|  34 | -17 |   9 | -29 |   4 | -26 | -33 | -22 | -43 |  -9 |  33 |   0 | -35 | -29 |  28 |  29 |
| -77 |  54 | -20 |  56 |  34 | -23 |  22 |  19 |   0 |   5 |  25 |  22 |  -1 | -11 |  16 |   1 |
|  10 |  30 |  34 |  -2 | -22 |  25 | -30 |  20 | -14 |  -5 | -38 | -20 |  -7 |  20 |   2 |  -2 |
| -36 |  18 |  66 |  50 |  41 |  34 | -19 |  20 |   0 |  25 |   5 | -47 |  55 | -12 | -14 | -48 |
| -11 |  30 |  13 | -14 | -19 |  20 |  10 |  18 |   9 |   2 | -14 |   8 |  -2 |  28 | -20 |  25 |
|   8 |   7 |  11 |  10 | -13 |   5 |   1 |  -4 | -20 |  -7 | -18 |  20 |  18 |  24 |  12 |   2 |
->
|  29 |   1 |  -2 | -48 |  25 |   2 |
|  28 |  16 |   2 | -14 | -20 |  12 |
| -29 | -11 |  20 | -12 |  28 |  24 |
| -35 |  -1 |  -7 |  55 |  -2 |  18 |
|   0 |  22 | -20 | -47 |   8 |  20 |
|  33 |  25 | -38 |   5 | -14 | -18 |
|  -9 |   5 |  -5 |  25 |   2 |  -7 |
| -43 |   0 | -14 |   0 |   9 | -20 |
| -22 |  19 |  20 |  20 |  18 |  -4 |
| -33 |  22 | -30 | -19 |  10 |   1 |
| -26 | -23 |  25 |  34 |  20 |   5 |
|   4 |  34 | -22 |  41 | -19 | -13 |
| -29 |  56 |  -2 |  50 | -14 |  10 |
|   9 | -20 |  34 |  66 |  13 |  11 |
| -17 |  54 |  30 |  18 |  30 |   7 |
|  34 | -77 |  10 | -36 | -11 |   8 |

|  56 | -49 | -16 | -30 |  63 |  55 |
|  52 | -42 |  26 |  -6 |  74 |  57 |
|  49 | -48 | -71 | -57 |  36 |  40 |
->
|  55 |  57 |  40 |
|  63 |  74 |  36 |
| -30 |  -6 | -57 |
| -16 |  26 | -71 |
| -49 | -42 | -48 |
|  56 |  52 |  49 |

|  10 | -22 | -64 | -50 |
|  -3 |   1 |  -1 |   0 |
|   8 | -22 | -64 | -50 |
|  -7 |   1 |  -1 |   0 |
|  -5 |   1 |  -1 |   0 |
|  -3 |   1 |  -1 |   0 |
|   0 | -33 |  69 |  37 |
|  -3 |   1 |  -1 |   0 |
| -15 | -56 |  -1 |  30 |
|  -5 |  18 |  12 |  66 |
| -34 |  68 | -13 |  66 |
->
| -50 |   0 | -50 |   0 |   0 |   0 |  37 |   0 |  30 |  66 |  66 |
| -64 |  -1 | -64 |  -1 |  -1 |  -1 |  69 |  -1 |  -1 |  12 | -13 |
| -22 |   1 | -22 |   1 |   1 |   1 | -33 |   1 | -56 |  18 |  68 |
|  10 |  -3 |   8 |  -7 |  -5 |  -3 |   0 |  -3 | -15 |  -5 | -34 |

| -76 |  29 |  -6 | -11 | -40 |
|  39 | -15 |   5 |   6 |  20 |
->
| -40 |  20 |
| -11 |   6 |
|  -6 |   5 |
|  29 | -15 |
| -76 |  39 |

|  17 |  28 | -42 |   5 | -28 |
|  68 |   8 |  -4 |  38 |  -4 |
|  81 | -47 |  57 | -11 |  -1 |
|  29 |  55 | -52 |  32 | -34 |
->
| -28 |  -4 |  -1 | -34 |
|   5 |  38 | -11 |  32 |
| -42 |  -4 |  57 | -52 |
|  28 |   8 | -47 |  55 |
|  17 |  68 |  81 |  29 |

| -51 |  69 | -55 |  11 |  66 |
| -34 |  -3 |  48 | -36 | -32 |
|  24 |  16 | -24 |  37 |   5 |
->
|  66 | -32 |   5 |
|  11 | -36 |  37 |
| -55 |  48 | -24 |
|  69 |  -3 |  16 |
| -51 | -34 |  24 |

| -22 | -50 |  40 | -52 | -39 |  12 | -24 |  26 |  -9 |  33 | -43 |  38 |  23 |   1 |  34 |  23 |
| -48 |  -9 | -49 | -36 | -24 | -38 | -17 | -12 |   2 | -49 | -62 | -20 |  29 |  -5 | -13 |  56 |
|  38 | -25 |  24 |   1 |  24 |  26 |  -3 |   9 |  24 |  33 |  32 |  28 | -45 | -27 |  13 | -60 |
|   7 |  35 |   4 |  19 |  53 |  10 |  31 |  -4 |  66 |  17 |  13 | -22 | -20 |  42 | -16 |  59 |
| -36 | -38 |  -2 |  -9 |  10 |  -9 | -41 | -20 |  14 |   1 |   0 |   8 |  10 | -56 | -10 | -31 |
->
|  23 |  56 | -60 |  59 | -31 |
|  34 | -13 |  13 | -16 | -10 |
|   1 |  -5 | -27 |  42 | -56 |
|  23 |  29 | -45 | -20 |  10 |
|  38 | -20 |  28 | -22 |   8 |
| -43 | -62 |  32 |  13 |   0 |
|  33 | -49 |  33 |  17 |   1 |
|  -9 |   2 |  24 |  66 |  14 |
|  26 | -12 |   9 |  -4 | -20 |
| -24 | -17 |  -3 |  31 | -41 |
|  12 | -38 |  26 |  10 |  -9 |
| -39 | -24 |  24 |  53 |  10 |
| -52 | -36 |   1 |  19 |  -9 |
|  40 | -49 |  24 |   4 |  -2 |
| -50 |  -9 | -25 |  35 | -38 |
| -22 | -48 |  38 |   7 | -36 |
---
|   9 |   7 |  17 |  29 |  33 |
|  32 |   7 |   7 |  38 |  20 |
|  62 |  39 |  13 |   3 |  32 |
|  39 | -24 |   1 |  43 |  32 |
->
|  7 | 17 |
|  7 |  7 |

|  55 |  11 |  28 |  24 |  36 |
|  21 | -20 |  22 |  36 |  59 |
->
|  11 |  28 |
| -20 |  22 |

|  37 | -21 |  -3 |  13 |  11 |
|  77 |  -1 |  -9 | -10 |  11 |
->
| -21 |  -3 |
|  -1 |  -9 |

| -52 |  45 | -64 |  10 | -33 |
|  29 | -15 |  40 |  -6 |  21 |
|  38 |   9 | -69 |  52 |  -7 |
->
|  45 | -64 |
| -15 |  40 |

|  21 |  47 | -55 | -51 |
|  14 | -41 |  35 |  13 |
| -19 | -55 |  40 |  71 |
->
|  47 | -55 |
| -41 |  35 |

| -28 | -21 |  11 |   3 |
| -28 |  19 | -15 |  22 |
| -30 |  62 | -30 |   6 |
| -30 |   1 | -13 | -11 |
| -28 | -21 |  11 |   5 |
->
| -21 |  11 |
|  19 | -15 |

|   6 |  10 |  15 | -34 |
| -15 | -14 |  13 |  32 |
|  42 |  37 | -70 |  15 |
|  -9 |   1 |  23 |  -7 |
| -35 | -38 |  42 | -56 |
->
|  10 |  15 |
| -14 |  13 |
